Here is a tiny trained network, its code and every weight. The questions are about switching its units off for an input and a target symbol, where a switched-off unit gives its printed mean instead of its output.

import numpy as np


def w(rows, s, z=0):
    codes = np.array(rows[::2]) - 128.0
    scale = np.full(codes.shape[1], s)
    scale[-1] = z or s
    return codes * scale


def norm(h):
    return h / np.sqrt((h * h).mean(-1, keepdims=True) + 1e-5)


def f(y):
    return np.maximum(y, 0)


def softmax(a):
    e = np.exp(a - a.max(-1, keepdims=True))
    return e / e.sum(-1, keepdims=True)


def log_softmax(a):
    a = a - a.max(-1, keepdims=True)
    return a - np.log(np.exp(a).sum(-1, keepdims=True))


def net(x, mask):
    ids = ['ΓΘΞΠΦΩαλμστψ'.index(c) for c in x.split()]
    T = len(ids)
    res = E[ids] + P[:T]
    r = norm(res)
    for j in range(2):
        rows = slice(2 * j, 2 * j + 2)
        q, k, v = (r @ M[0][rows].T for M in (Q, K, V))
        z = softmax(np.where(np.tri(T) > 0, q @ k.T / 2**0.5, -1e9)) @ v
        o = O[0][rows]
        res = res + np.where(mask[j], z, o[:, -1]) @ o[:, :-1]
    y = f(norm(res) @ A[0][:, :-1].T + A[0][:, -1])
    res = res + np.where(mask[2:6], y, B[0][:, -1]) @ B[0][:, :-1]
    return log_softmax(norm(res)[-1] @ U[:, :-1].T + U[:, -1])


Q, K, V, O, A, B = {}, {}, {}, {}, {}, {}
E = w([
[132,125,136,112],'Γ',
[97,111,135,129],'Θ',
[116,92,116,130],'Ξ',
[118,118,108,89],'Π',
[112,143,127,85],'Φ',
[93,135,183,123],'Ω',
[106,105,114,128],'α',
[117,132,136,97],'λ',
[107,116,142,100],'μ',
[122,106,131,112],'σ',
[103,137,249,109],'τ',
[138,136,127,100],'ψ',
],0.011)
P = w([
[134,142,125,192],'0',
[2,34,133,93],'1',
[188,148,138,130],'2',
[6,43,126,92],'3',
[184,147,142,129],'4',
[9,44,123,92],'5',
[184,145,142,127],'6',
[10,44,119,88],'7',
[184,143,145,127],'8',
[15,42,115,88],'9',
[183,143,148,128],'10',
],0.0069)
Q[0] = w([
[224,249,143,94],'head 0',
[4,161,134,64],'head 0',
[223,171,132,159],'head 1',
[125,129,241,150],'head 1',
],0.012)
K[0] = w([
[136,115,170,7],'head 0',
[90,227,133,157],'head 0',
[142,76,149,26],'head 1',
[43,79,152,139],'head 1',
],0.013)
V[0] = w([
[186,1,113,206],'head 0',
[96,56,135,115],'head 0',
[129,65,153,94],'head 1',
[64,121,161,163],'head 1',
],0.01)
O[0] = w([
[171,2,176,209,109],'head 0',
[125,165,151,239,87],'head 0',
[88,100,98,147,150],'head 1',
[145,142,42,148,255],'head 1',
],0.0079,0.0028)
A[0] = w([
[53,1,113,153,12],'neuron 0',
[228,132,32,88,180],'neuron 1',
[195,192,117,128,249],'neuron 2',
[42,138,94,70,186],'neuron 3',
],0.0097,0.0021)
B[0] = w([
[175,221,137,99,241],'neuron 0',
[254,149,76,121,201],'neuron 1',
[84,77,174,79,193],'neuron 2',
[102,76,143,199,254],'neuron 3',
],0.0099,0.0067)
U = w([
[114,73,57,172,150],'Γ',
[150,52,147,170,54],'Θ',
[124,208,98,202,134],'Ξ',
[111,201,186,133,214],'Π',
[182,128,146,142,254],'Φ',
[106,7,147,75,86],'Ω',
[165,209,137,158,80],'α',
[151,71,156,173,86],'λ',
[182,119,192,36,8],'μ',
[71,105,94,177,237],'σ',
[101,108,64,83,157],'τ',
[93,199,103,78,68],'ψ',
],0.017,0.0035)

Each question gives the input, a string of symbols that net reads in full, and the target symbol t.
The units are the heads (2 rows each of Q, K, V and O) and the neurons (one row each of A and B). Each row of codes is followed by its name. A weight is (code - 128) times the scale printed after its matrix; where a second scale follows, it is the last column's (O, A, B and U).
mask holds one flag per unit, heads first, then neurons. A switched-off unit (its flag False) gives its mean, the last column of its rows in O or B, instead of its output. The means were averaged over made-up inputs and are rounded, as every weight is.
A unit's drop is (log p(t) with every unit on - log p(t) with that unit switched off) / (log p(t) with every unit on - log p(t) with every unit switched off).
The circuit of an input: a set's keep is (log p(t) with only the set's units on - log p(t) with every unit switched off) / (log p(t) with every unit on - log p(t) with every unit switched off). Starting from all 6 units, units are removed one at a time, each time the one whose removal leaves the highest keep (on an exact tie, the one counted first), for as long as the keep stays at least 0.8.
circuit, biggest first: the units of the circuit, biggest drop first
most important unit: the unit with the biggest drop
top k neurons: the k neurons with the biggest drops, biggest first
which heads matter: for each layer, one digit per head in row order, 1 if its drop is at least 0.15 and else 0, layers parted by /
input Φ μ ψ Θ, target ψ: most important unit : head 0
input Ω α μ Γ, target Γ: which heads matter : 11
input α Π τ Θ Γ Γ Φ σ, target Φ: circuit, biggest first : head 0; neuron 0
input λ Γ Π Π Γ Φ Φ Θ, target τ: circuit, biggest first : head 0; neuron 0
input μ ψ Π λ, target Ξ: circuit, biggest first : neuron 0; head 0; head 1
input Ξ Γ Θ, target Ξ: circuit, biggest first : head 1; neuron 2
input μ Π ψ μ Γ Φ τ ψ, target Ξ: circuit, biggest first : neuron 0; head 0; head 1
input Π λ Φ λ, target Π: which heads matter : 10
input Θ λ Γ Φ, target α: circuit, biggest first : neuron 0; head 0
input Ξ ψ λ, target τ: which heads matter : 11
input α λ ψ μ, target Φ: top 3 neurons : neuron 0; neuron 3; neuron 2
input λ Ω λ τ α, target λ: which heads matter : 10
input Γ Φ ψ, target μ: top 3 neurons : neuron 2; neuron 0; neuron 1
input μ Ξ τ Γ, target Ξ: most important unit : neuron 0
input Π Π τ μ τ Γ Γ α λ Ξ, target Π: circuit, biggest first : neuron 0; neuron 1
input Π Ξ λ λ Π σ Π Ω σ Π, target Π: circuit, biggest first : neuron 0; head 0; neuron 1; neuron 3
input σ Θ ψ Γ Γ σ Γ Γ, target Θ: which heads matter : 10
input Π Γ Γ α ψ ψ Ω Ω λ Π, target Π: circuit, biggest first : neuron 0; head 0; head 1; neuron 1
input α μ Π ψ Γ τ τ λ, target Φ: top 2 neurons : neuron 0; neuron 3
input α λ ψ, target μ: circuit, biggest first : neuron 2
input μ τ Γ ψ ψ Ω, target Ξ: top 2 neurons : neuron 0; neuron 2
input Γ Ξ Ω, target σ: which heads matter : 01
input Ω ψ Θ, target Ξ: which heads matter : 11
input Π ψ λ α Γ τ μ Φ, target Π: top 2 neurons : neuron 0; neuron 2
input Φ α Ω Φ Θ σ, target ψ: which heads matter : 10
input τ μ Π τ, target σ: top 2 neurons : neuron 3; neuron 2
input Γ Θ Π Ξ μ τ Φ Γ Φ α, target μ: most important unit : head 0
